Here is a tiny trained network, its code and every weight. The questions are about switching its units off for an input and a class, where a switched-off unit gives its printed mean instead of its output.

import numpy as np


def w(rows, s, z=0):
    codes = np.array(rows[::2]) - 128.0
    scale = np.full(codes.shape[1], s)
    scale[-1] = z or s
    return codes * scale


def norm(h):
    return h / np.sqrt((h * h).mean(-1, keepdims=True) + 1e-5)


def f(y):
    return np.maximum(y, 0)


def log_softmax(a):
    a = a - a.max(-1, keepdims=True)
    return a - np.log(np.exp(a).sum(-1, keepdims=True))


def net(x, mask):
    res = np.array(x, float).reshape(1, 5) / 4 @ E
    u = 0
    for l in range(3):
        y = f(norm(res) @ A[l][:, :-1].T + A[l][:, -1])
        res = res + np.where(mask[u : u + 13], y, B[l][:, -1]) @ B[l][:, :-1]
        u += 13
    return log_softmax(norm(res)[-1] @ U[:, :-1].T + U[:, -1])


A, B = {}, {}
E = w([
[22,65,150,246],'x0',
[90,202,217,203],'x1',
[228,91,80,218],'x2',
[253,109,241,145],'x3',
[27,101,155,77],'x4',
],0.005)
A[0] = w([
[81,203,162,97,114],'L0N1',
[103,153,11,117,201],'L0N2',
[155,141,69,123,136],'L0N3',
[157,147,16,163,176],'L0N4',
[114,177,163,120,16],'L0N5',
[113,108,56,109,197],'L0N6',
[101,152,115,163,14],'L0N7',
[148,159,146,130,7],'L0N8',
[205,86,166,92,26],'L0N9',
[105,204,171,82,126],'L0N10',
[39,200,148,80,50],'L0N11',
[46,116,117,132,251],'L0N12',
[162,186,127,184,49],'L0N13',
],0.011,0.0013)
B[0] = w([
[154,184,74,139,206],'L0N1',
[253,39,85,179,253],'L0N2',
[92,129,97,18,195],'L0N3',
[165,131,36,113,241],'L0N4',
[99,73,142,119,165],'L0N5',
[181,33,125,101,213],'L0N6',
[15,53,113,148,155],'L0N7',
[105,67,185,72,154],'L0N8',
[77,99,193,91,217],'L0N9',
[168,63,131,83,210],'L0N10',
[111,208,110,129,228],'L0N11',
[111,153,201,110,220],'L0N12',
[109,146,146,80,190],'L0N13',
],0.0058,0.0052)
A[1] = w([
[89,113,200,94,56],'L1N1',
[154,135,69,121,173],'L1N2',
[90,143,142,160,134],'L1N3',
[119,147,142,156,81],'L1N4',
[154,125,190,48,139],'L1N5',
[170,172,115,254,128],'L1N6',
[109,114,149,105,67],'L1N7',
[121,98,83,110,119],'L1N8',
[169,148,106,126,15],'L1N9',
[91,104,164,131,198],'L1N10',
[181,128,165,163,250],'L1N11',
[84,133,69,155,63],'L1N12',
[137,134,183,111,53],'L1N13',
],0.013,0.0017)
B[1] = w([
[141,143,95,102,206],'L1N1',
[136,86,122,108,212],'L1N2',
[133,180,46,207,162],'L1N3',
[77,77,124,148,146],'L1N4',
[197,176,146,155,255],'L1N5',
[57,114,136,174,182],'L1N6',
[104,104,106,17,154],'L1N7',
[93,116,158,130,194],'L1N8',
[131,116,61,107,163],'L1N9',
[166,132,113,210,183],'L1N10',
[59,254,58,122,195],'L1N11',
[124,144,151,124,161],'L1N12',
[176,130,114,173,181],'L1N13',
],0.0078,0.0066)
A[2] = w([
[199,93,215,81,173],'L2N1',
[142,83,127,193,86],'L2N2',
[163,102,32,91,138],'L2N3',
[157,205,135,131,62],'L2N4',
[125,30,169,85,221],'L2N5',
[101,141,114,191,125],'L2N6',
[149,121,150,113,5],'L2N7',
[153,179,133,97,189],'L2N8',
[87,130,165,213,96],'L2N9',
[64,179,129,118,70],'L2N10',
[107,151,130,131,103],'L2N11',
[126,178,156,95,92],'L2N12',
[127,141,92,3,93],'L2N13',
],0.011,0.0018)
B[2] = w([
[110,136,230,182,209],'L2N1',
[161,126,164,170,162],'L2N2',
[67,128,137,40,254],'L2N3',
[213,70,118,135,196],'L2N4',
[160,136,255,120,185],'L2N5',
[84,116,97,163,184],'L2N6',
[156,116,131,156,138],'L2N7',
[209,208,133,159,200],'L2N8',
[54,155,50,147,190],'L2N9',
[130,82,151,235,161],'L2N10',
[39,121,99,143,144],'L2N11',
[176,105,134,208,166],'L2N12',
[22,177,188,160,231],'L2N13',
],0.0065,0.007)
U = w([
[125,14,167,111,5],'0',
[222,229,183,166,223],'1',
[56,197,117,245,230],'2',
[150,97,74,27,81],'3',
[96,187,214,96,49],'4',
],0.011,0.0027)

Each question gives the input, the list of numbers given to net, and the class t.
The units are the neurons (one row each of A and B). Each row of codes is followed by its name. A weight is (code - 128) times the scale printed after its matrix; where a second scale follows, it is the last column's (A, B and U).
mask holds one flag per neuron, layer by layer. A switched-off neuron (its flag False) gives its mean, the last column of its row in B, instead of its output. The means were averaged over made-up inputs and are rounded, as every weight is.
A unit's drop is (log p(t) with every unit on - log p(t) with that unit switched off) / (log p(t) with every unit on - log p(t) with every unit switched off).
The circuit of an input: a set's keep is (log p(t) with only the set's units on - log p(t) with every unit switched off) / (log p(t) with every unit on - log p(t) with every unit switched off). Starting from the 12 units with the biggest drops (on a tie, the unit counted first), units are removed one at a time, each time the one whose removal leaves the highest keep (on an exact tie, the one counted first), for as long as the keep stays at least 0.8.
units of the circuit, in order: the units of the circuit, biggest drop first
unit that matters most: the unit with the biggest drop
k most important neurons: the k neurons with the biggest drops, biggest first
k most important neurons of layer l: the k neurons of layer l with the biggest drops, biggest first
drop of u: that unit's drop, to one decimal
input [7,-6,-2,-5,5], class 0: units of the circuit, in order	[L0N6, L1N11, L2N5]
input [-4,1,-8,-8,-6], class 3: units of the circuit, in order	[L0N2, L0N10]
input [-8,4,6,-3,-3], class 3: unit that matters most	L0N4
input [1,4,8,-8,6], class 0: units of the circuit, in order	[L0N2, L1N11, L2N13]
input [3,8,-2,8,-5], class 2: units of the circuit, in order	[L1N6, L2N9]
input [-2,0,-1,-6,4], class 4: 2 most important neurons of layer 0	[L0N12, L0N4]
input [0,5,4,3,-2], class 2: 2 most important neurons	[L1N6, L0N3]
input [7,-3,3,-8,4], class 0: 3 most important neurons	[L0N2, L0N6, L1N11]
input [7,-6,-1,6,-3], class 2: 2 most important neurons of layer 1	[L1N11, L1N5]
input [-3,-7,7,5,3], class 4: 2 most important neurons of layer 0	[L0N9, L0N2]
input [-2,-8,3,0,2], class 0: 2 most important neurons	[L1N11, L2N5]
input [0,4,8,-7,-4], class 0: drop of L1N11	0.1
input [4,-3,-1,-8,-8], class 3: drop of L0N4	0.2
input [0,-4,1,1,6], class 4: unit that matters most	L1N7
input [5,-8,6,7,-5], class 3: drop of L1N10	0.1
input [-6,-1,8,-1,-6], class 3: drop of L1N8	0.0
input [-6,-5,2,1,-6], class 3: 2 most important neurons of layer 0	[L0N4, L0N12]
